Here is a tiny trained network, its code and every weight. The questions are about switching its units off for an input and a target symbol, where a switched-off unit gives its printed mean instead of its output.

import numpy as np


def w(rows, s, z=0):
    codes = np.array(rows[::2]) - 128.0
    scale = np.full(codes.shape[1], s)
    scale[-1] = z or s
    return codes * scale


def f(y):
    return np.maximum(y, 0)


def softmax(a):
    e = np.exp(a - a.max(-1, keepdims=True))
    return e / e.sum(-1, keepdims=True)


def log_softmax(a):
    a = a - a.max(-1, keepdims=True)
    return a - np.log(np.exp(a).sum(-1, keepdims=True))


def net(x, mask):
    ids = ['ΘΛΣβηπφω'.index(c) for c in x.split()]
    T = len(ids)
    res = E[ids] + P[:T]
    r = res
    for j in range(3):
        rows = slice(3 * j, 3 * j + 3)
        q, k, v = (r @ M[0][rows].T for M in (Q, K, V))
        z = softmax(np.where(np.tri(T) > 0, q @ k.T / 3**0.5, -1e9)) @ v
        o = O[0][rows]
        res = res + np.where(mask[j], z, o[:, -1]) @ o[:, :-1]
    y = f(res @ A[0][:, :-1].T + A[0][:, -1])
    res = res + np.where(mask[3:15], y, B[0][:, -1]) @ B[0][:, :-1]
    return log_softmax(res[-1] @ U[:, :-1].T + U[:, -1])


Q, K, V, O, A, B = {}, {}, {}, {}, {}, {}
E = w([
[99,137,68],'Θ',
[154,70,79],'Λ',
[139,7,168],'Σ',
[191,133,112],'β',
[202,64,178],'η',
[184,137,147],'π',
[121,139,228],'φ',
[86,108,138],'ω',
],0.019)
P = w([
[142,118,109],'0',
[113,131,159],'1',
[248,197,254],'2',
[180,84,40],'3',
[67,94,226],'4',
[219,212,226],'5',
[201,56,32],'6',
],0.0087)
Q[0] = w([
[117,31,118],'h0',
[142,59,25],'h0',
[84,181,248],'h0',
[158,101,161],'h1',
[171,145,64],'h1',
[153,170,192],'h1',
[195,183,176],'h2',
[212,110,118],'h2',
[157,169,161],'h2',
],0.012)
K[0] = w([
[100,133,46],'h0',
[175,55,102],'h0',
[116,249,115],'h0',
[89,113,127],'h1',
[165,107,90],'h1',
[79,197,100],'h1',
[92,139,123],'h2',
[149,106,149],'h2',
[158,103,183],'h2',
],0.018)
V[0] = w([
[105,69,208],'h0',
[210,176,130],'h0',
[149,107,193],'h0',
[167,30,160],'h1',
[157,255,112],'h1',
[197,29,60],'h1',
[22,93,21],'h2',
[146,141,97],'h2',
[123,176,103],'h2',
],0.012)
O[0] = w([
[121,38,251,134],'h0',
[193,247,142,159],'h0',
[239,55,144,145],'h0',
[213,88,191,207],'h1',
[54,253,148,52],'h1',
[185,135,45,253],'h1',
[159,126,130,82],'h2',
[163,145,104,136],'h2',
[166,112,114,98],'h2',
],0.005,0.0045)
A[0] = w([
[202,169,100,129],'n0',
[171,82,142,129],'n1',
[176,116,49,152],'n2',
[109,247,191,225],'n3',
[100,95,12,36],'n4',
[179,113,158,164],'n5',
[100,77,129,168],'n6',
[201,152,149,140],'n7',
[121,55,72,196],'n8',
[104,94,24,23],'n9',
[130,194,153,254],'n10',
[147,79,174,103],'n11',
],0.012,0.0051)
B[0] = w([
[48,124,138,224],'n0',
[139,176,122,230],'n1',
[187,83,90,254],'n2',
[182,135,88,213],'n3',
[129,165,157,213],'n4',
[86,143,85,232],'n5',
[16,168,107,182],'n6',
[36,147,164,226],'n7',
[134,165,254,252],'n8',
[116,175,165,201],'n9',
[139,61,50,203],'n10',
[165,115,59,214],'n11',
],0.0084,0.0091)
U = w([
[75,244,131,61],'Θ',
[148,169,163,130],'Λ',
[169,82,147,70],'Σ',
[121,113,47,82],'β',
[141,104,127,252],'η',
[79,116,83,148],'π',
[71,105,121,99],'φ',
[15,137,193,204],'ω',
],0.011,0.0045)

Each question gives the input, a string of symbols that net reads in full, and the target symbol t.
The units are the heads (3 rows each of Q, K, V and O) and the neurons (one row each of A and B). Each row of codes is followed by its name. A weight is (code - 128) times the scale printed after its matrix; where a second scale follows, it is the last column's (O, A, B and U).
mask holds one flag per unit, heads first, then neurons. A switched-off unit (its flag False) gives its mean, the last column of its rows in O or B, instead of its output. The means were averaged over made-up inputs and are rounded, as every weight is.
A unit's drop is (log p(t) with every unit on - log p(t) with that unit switched off) / (log p(t) with every unit on - log p(t) with every unit switched off).
The circuit of an input: a set's keep is (log p(t) with only the set's units on - log p(t) with every unit switched off) / (log p(t) with every unit on - log p(t) with every unit switched off). Starting from the 12 units with the biggest drops (on a tie, the unit counted first), units are removed one at a time, each time the one whose removal leaves the highest keep (on an exact tie, the one counted first), for as long as the keep stays at least 0.8.
units of the circuit, in order: the units of the circuit, biggest drop first
k most important neurons: the k neurons with the biggest drops, biggest first
drop when u is switched off: that unit's drop, to one decimal
input Θ Λ ω Λ, target Λ: units of the circuit, in order	(n8; n9; h1)
input Θ Θ Σ, target ω: units of the circuit, in order	(n2; h1)
input η Θ π ω Σ ω ω, target Σ: units of the circuit, in order	(h1)
input ω Θ Θ Θ Θ Θ Θ, target Θ: units of the circuit, in order	(h0; n9)
input Θ Σ Θ Θ, target Σ: units of the circuit, in order	(h1; h0)
input Θ Θ Θ Θ Θ, target Θ: units of the circuit, in order	(h0; h1)
input Λ Θ η ω ω Θ Λ, target Λ: units of the circuit, in order	(n8; n9; n4)
input Θ Σ π Θ, target η: units of the circuit, in order	(h1; n8)
input Θ η η Θ, target η: 2 most important neurons	(n2; n8)
input Θ ω π, target Θ: 3 most important neurons	(n7; n2; n0)
input π π π, target Θ: 4 most important neurons	(n7; n2; n0; n3)
input Θ Θ Θ Θ Θ Θ, target β: drop when h1 is switched off	0.1
input π Θ Σ, target ω: drop when n2 is switched off	0.5
input ω Θ Θ, target β: drop when n3 is switched off	0.2
